Here is a tiny trained network, its code and every weight. The questions are about switching its units off for an input and a class, where a switched-off unit gives its printed mean instead of its output.

import numpy as np


def w(rows, s, z=0):
    codes = np.array(rows[::2]) - 128.0
    scale = np.full(codes.shape[1], s)
    scale[-1] = z or s
    return codes * scale


def f(y):
    return np.maximum(y, 0)


def log_softmax(a):
    a = a - a.max(-1, keepdims=True)
    return a - np.log(np.exp(a).sum(-1, keepdims=True))


def net(x, mask):
    res = np.array(x, float).reshape(1, 7) / 4 @ E
    y = f(res @ A[0][:, :-1].T + A[0][:, -1])
    res = res + np.where(mask, y, B[0][:, -1]) @ B[0][:, :-1]
    return log_softmax(res[-1] @ U[:, :-1].T + U[:, -1])


A, B = {}, {}
E = w([
[133,127,129,124,130,132,128],'x0',
[127,128,128,129,126,125,127],'x1',
[131,139,110,151,83,239,38],'x2',
[195,143,100,232,208,70,64],'x3',
[120,125,129,136,127,126,126],'x4',
[134,232,251,119,168,151,130],'x5',
[121,126,128,129,129,125,125],'x6',
],0.011)
A[0] = w([
[63,116,130,69,47,141,237,195],'neuron 1',
[143,129,84,184,102,196,82,225],'neuron 2',
[177,83,78,146,108,37,113,150],'neuron 3',
[84,85,116,85,111,136,195,20],'neuron 4',
[112,130,65,146,182,82,162,176],'neuron 5',
[163,119,49,144,160,107,184,160],'neuron 6',
[161,156,129,168,146,137,103,1],'neuron 7',
[153,167,227,128,178,119,126,58],'neuron 8',
[83,193,146,141,93,245,165,145],'neuron 9',
[153,118,120,158,91,120,106,50],'neuron 10',
[114,140,75,148,130,212,42,85],'neuron 11',
[119,23,66,113,109,165,116,253],'neuron 12',
[152,138,87,129,78,164,11,9],'neuron 13',
[78,148,182,81,67,192,104,119],'neuron 14',
[125,210,205,122,212,100,132,208],'neuron 15',
[108,169,88,136,56,117,199,49],'neuron 16',
[101,142,144,130,119,205,150,112],'neuron 17',
[144,160,88,126,151,152,179,113],'neuron 18',
[131,144,162,94,110,166,102,99],'neuron 19',
[138,160,125,207,173,107,65,167],'neuron 20',
[136,32,64,117,96,140,128,41],'neuron 21',
[81,177,135,102,138,180,117,156],'neuron 22',
],0.012,0.0081)
B[0] = w([
[78,254,38,92,103,137,190,252],'neuron 1',
[52,106,54,88,87,203,78,216],'neuron 2',
[133,58,157,132,159,113,99,205],'neuron 3',
[194,191,174,189,159,86,177,170],'neuron 4',
[197,99,156,152,143,129,18,193],'neuron 5',
[140,82,150,164,195,156,85,189],'neuron 6',
[12,98,62,51,89,174,118,148],'neuron 7',
[154,217,113,140,100,110,225,193],'neuron 8',
[111,59,173,172,166,110,68,211],'neuron 9',
[155,122,175,173,155,86,143,138],'neuron 10',
[102,237,95,117,82,93,219,193],'neuron 11',
[186,218,187,164,123,52,228,234],'neuron 12',
[179,237,169,129,131,99,234,176],'neuron 13',
[128,51,130,134,129,142,30,207],'neuron 14',
[113,176,59,63,97,176,108,246],'neuron 15',
[146,116,137,159,103,49,153,151],'neuron 16',
[126,66,140,100,117,131,94,170],'neuron 17',
[100,108,103,157,151,107,132,134],'neuron 18',
[124,77,122,139,190,165,113,163],'neuron 19',
[172,202,171,131,132,81,149,218],'neuron 20',
[91,139,84,49,150,215,64,185],'neuron 21',
[144,67,176,157,139,135,90,181],'neuron 22',
],0.0082,0.017)
U = w([
[195,205,145,159,143,84,167,248],'0',
[59,184,29,87,131,194,110,4],'1',
[128,4,155,147,161,155,6,174],'2',
],0.013,0.0022)

Each question gives the input, the list of numbers given to net, and the class t.
The units are the neurons (one row each of A and B). Each row of codes is followed by its name. A weight is (code - 128) times the scale printed after its matrix; where a second scale follows, it is the last column's (A, B and U).
mask holds one flag per neuron, in row order. A switched-off neuron (its flag False) gives its mean, the last column of its row in B, instead of its output. The means were averaged over made-up inputs and are rounded, as every weight is.
A unit's drop is (log p(t) with every unit on - log p(t) with that unit switched off) / (log p(t) with every unit on - log p(t) with every unit switched off).
unit that matters most: the unit with the biggest drop
k most important neurons: the k neurons with the biggest drops, biggest first
drop when u is switched off: that unit's drop, to one decimal
input [-5,8,3,6,4,1,8], class 1: unit that matters most	neuron 12
input [-3,5,8,7,3,8,-1], class 1: 3 most important neurons	(neuron 2; neuron 7; neuron 15)
input [3,-6,7,0,2,5,5], class 2: 2 most important neurons	(neuron 1; neuron 9)
input [-6,5,1,-5,4,6,7], class 2: 2 most important neurons	(neuron 9; neuron 14)
input [8,0,3,6,7,1,7], class 1: 2 most important neurons	(neuron 12; neuron 2)
input [7,2,-5,-6,5,-2,3], class 0: 2 most important neurons	(neuron 4; neuron 2)
input [0,-7,1,-7,-5,1,-1], class 2: 2 most important neurons	(neuron 14; neuron 9)
input [-2,-2,-2,-1,-7,2,6], class 1: 2 most important neurons	(neuron 12; neuron 20)
input [-3,-4,-2,-2,-8,-4,1], class 0: 2 most important neurons	(neuron 12; neuron 2)
input [8,6,-8,-7,3,5,-8], class 1: 3 most important neurons	(neuron 1; neuron 12; neuron 15)
input [2,7,6,5,3,-8,-4], class 0: 2 most important neurons	(neuron 12; neuron 13)
input [-3,-8,8,4,-6,-2,6], class 0: drop when neuron 11 is switched off	0.0
input [7,-7,0,2,3,-6,-7], class 2: drop when neuron 21 is switched off	0.1
input [1,-2,-4,-6,-3,-3,8], class 0: unit that matters most	neuron 4
input [6,3,-1,-2,7,-6,-4], class 0: drop when neuron 12 is switched off	2.1
